Below is a small trained network, with its code and all its weights. Each question gives an input and a target symbol and asks what happens when units are switched off, that is, made to give their printed mean instead of their output.

import numpy as np


def w(rows, s, z=0):
    codes = np.array(rows[::2]) - 128.0
    scale = np.full(codes.shape[1], s)
    scale[-1] = z or s
    return codes * scale


def f(y):
    return y / 2 * (1 + np.tanh(0.7978845608 * (y + 0.044715 * y**3)))


def softmax(a):
    e = np.exp(a - a.max(-1, keepdims=True))
    return e / e.sum(-1, keepdims=True)


def log_softmax(a):
    a = a - a.max(-1, keepdims=True)
    return a - np.log(np.exp(a).sum(-1, keepdims=True))


def net(x, mask):
    ids = ['ΣΦβγδζθμω'.index(c) for c in x.split()]
    T = len(ids)
    res = E[ids] + P[:T]
    r = res
    for j in range(3):
        rows = slice(3 * j, 3 * j + 3)
        q, k, v = (r @ M[0][rows].T for M in (Q, K, V))
        z = softmax(np.where(np.tri(T) > 0, q @ k.T / 3**0.5, -1e9)) @ v
        o = O[0][rows]
        res = res + np.where(mask[j], z, o[:, -1]) @ o[:, :-1]
    y = f(res @ A[0][:, :-1].T + A[0][:, -1])
    res = res + np.where(mask[3:11], y, B[0][:, -1]) @ B[0][:, :-1]
    return log_softmax(res[-1] @ U[:, :-1].T + U[:, -1])


Q, K, V, O, A, B = {}, {}, {}, {}, {}, {}
E = w([
[204,146,129,86],'Σ',
[120,31,124,90],'Φ',
[137,84,124,64],'β',
[129,186,70,44],'γ',
[95,125,65,157],'δ',
[195,208,232,147],'ζ',
[81,138,217,113],'θ',
[125,230,105,154],'μ',
[106,80,143,252],'ω',
],0.015)
P = w([
[244,20,76,46],'0',
[182,45,102,39],'1',
[151,103,95,57],'2',
[99,109,110,69],'3',
[80,145,134,76],'4',
[42,164,141,101],'5',
[15,198,157,88],'6',
[26,209,182,103],'7',
[4,175,174,93],'8',
],0.0046)
Q[0] = w([
[127,130,132,130],'head 0',
[132,136,167,93],'head 0',
[145,120,176,52],'head 0',
[131,87,149,120],'head 1',
[94,118,174,241],'head 1',
[63,115,95,1],'head 1',
[148,57,124,121],'head 2',
[162,87,153,201],'head 2',
[191,115,135,95],'head 2',
],0.023)
K[0] = w([
[116,136,136,135],'head 0',
[97,150,156,150],'head 0',
[61,182,136,157],'head 0',
[92,109,120,158],'head 1',
[146,146,190,215],'head 1',
[40,106,165,4],'head 1',
[150,141,113,69],'head 2',
[209,73,90,124],'head 2',
[95,92,109,61],'head 2',
],0.022)
V[0] = w([
[189,181,199,83],'head 0',
[179,164,11,164],'head 0',
[97,105,51,46],'head 0',
[188,89,116,105],'head 1',
[115,124,68,101],'head 1',
[2,140,150,96],'head 1',
[102,186,24,152],'head 2',
[119,186,93,152],'head 2',
[46,127,179,87],'head 2',
],0.0095)
O[0] = w([
[254,156,121,83,178],'head 0',
[18,239,242,68,120],'head 0',
[72,88,63,45,223],'head 0',
[33,156,242,117,253],'head 1',
[84,142,125,81,195],'head 1',
[165,45,63,72,111],'head 1',
[163,238,96,129,85],'head 2',
[201,200,93,148,72],'head 2',
[128,30,33,133,140],'head 2',
],0.0066,0.0032)
A[0] = w([
[205,101,185,23,113],'neuron 0',
[145,49,255,38,131],'neuron 1',
[156,81,62,191,253],'neuron 2',
[50,108,132,218,198],'neuron 3',
[179,179,90,40,78],'neuron 4',
[187,76,251,153,109],'neuron 5',
[190,172,152,199,30],'neuron 6',
[210,68,130,105,63],'neuron 7',
],0.0094,0.0046)
B[0] = w([
[137,51,131,240,215],'neuron 0',
[144,194,22,210,254],'neuron 1',
[199,229,142,50,188],'neuron 2',
[177,158,188,83,160],'neuron 3',
[49,26,230,242,168],'neuron 4',
[221,91,178,2,182],'neuron 5',
[40,34,36,182,144],'neuron 6',
[83,155,49,87,170],'neuron 7',
],0.0093,0.0091)
U = w([
[167,130,150,50,253],'Σ',
[199,176,108,191,191],'Φ',
[211,118,56,73,56],'β',
[148,98,44,147,90],'γ',
[231,161,157,141,106],'δ',
[148,98,36,153,88],'ζ',
[102,167,92,101,176],'θ',
[118,1,122,83,104],'μ',
[204,23,121,111,81],'ω',
],0.0059,0.005)

Each question gives the input, a string of symbols that net reads in full, and the target symbol t.
The units are the heads (3 rows each of Q, K, V and O) and the neurons (one row each of A and B). Each row of codes is followed by its name. A weight is (code - 128) times the scale printed after its matrix; where a second scale follows, it is the last column's (O, A, B and U).
mask holds one flag per unit, heads first, then neurons. A switched-off unit (its flag False) gives its mean, the last column of its rows in O or B, instead of its output. The means were averaged over made-up inputs and are rounded, as every weight is.
A unit's drop is (log p(t) with every unit on - log p(t) with that unit switched off) / (log p(t) with every unit on - log p(t) with every unit switched off).
The circuit of an input: a set's keep is (log p(t) with only the set's units on - log p(t) with every unit switched off) / (log p(t) with every unit on - log p(t) with every unit switched off). Starting from all 11 units, units are removed one at a time, each time the one whose removal leaves the highest keep (on an exact tie, the one counted first), for as long as the keep stays at least 0.8.
units of the circuit, in order: the units of the circuit, biggest drop first
most important unit: the unit with the biggest drop
top k neurons: the k neurons with the biggest drops, biggest first
heads that matter: for each layer, one digit per head in row order, 1 if its drop is at least 0.15 and else 0, layers parted by /
drop of u: that unit's drop, to one decimal
input Σ Σ γ Σ Σ θ ζ, target β: most important unit	head 0
input Σ Φ Σ θ β, target β: units of the circuit, in order	head 0; neuron 2; neuron 7
input ζ β Σ, target ω: top 3 neurons	neuron 5; neuron 0; neuron 4
input Σ Φ ω Σ Σ θ Σ, target β: units of the circuit, in order	head 0; head 2; neuron 2
input Φ Σ Σ θ Σ, target β: units of the circuit, in order	head 0; neuron 2; neuron 7
input δ ζ Σ Σ ω, target Σ: units of the circuit, in order	neuron 1; neuron 0; neuron 3
input β δ δ Φ Σ θ δ, target β: heads that matter	011
input Φ θ Φ, target β: heads that matter	100
input δ δ Φ Σ Σ ω δ θ, target β: heads that matter	110
input δ Σ ζ, target ω: heads that matter	100
input β ζ μ θ ω Σ Φ θ Φ, target β: top 3 neurons	neuron 2; neuron 4; neuron 7
input δ Φ Σ β Φ Σ γ, target μ: top 3 neurons	neuron 4; neuron 1; neuron 2
input β β Φ, target ζ: top 2 neurons	neuron 1; neuron 5
input Σ β β, target ζ: most important unit	neuron 1
input β ζ Σ β Σ Σ δ, target Σ: drop of neuron 6	0.1
input θ Σ Φ Σ Σ Σ γ, target μ: drop of neuron 1	0.2
input ω δ Σ Σ β ζ Σ, target ω: drop of head 0	0.7
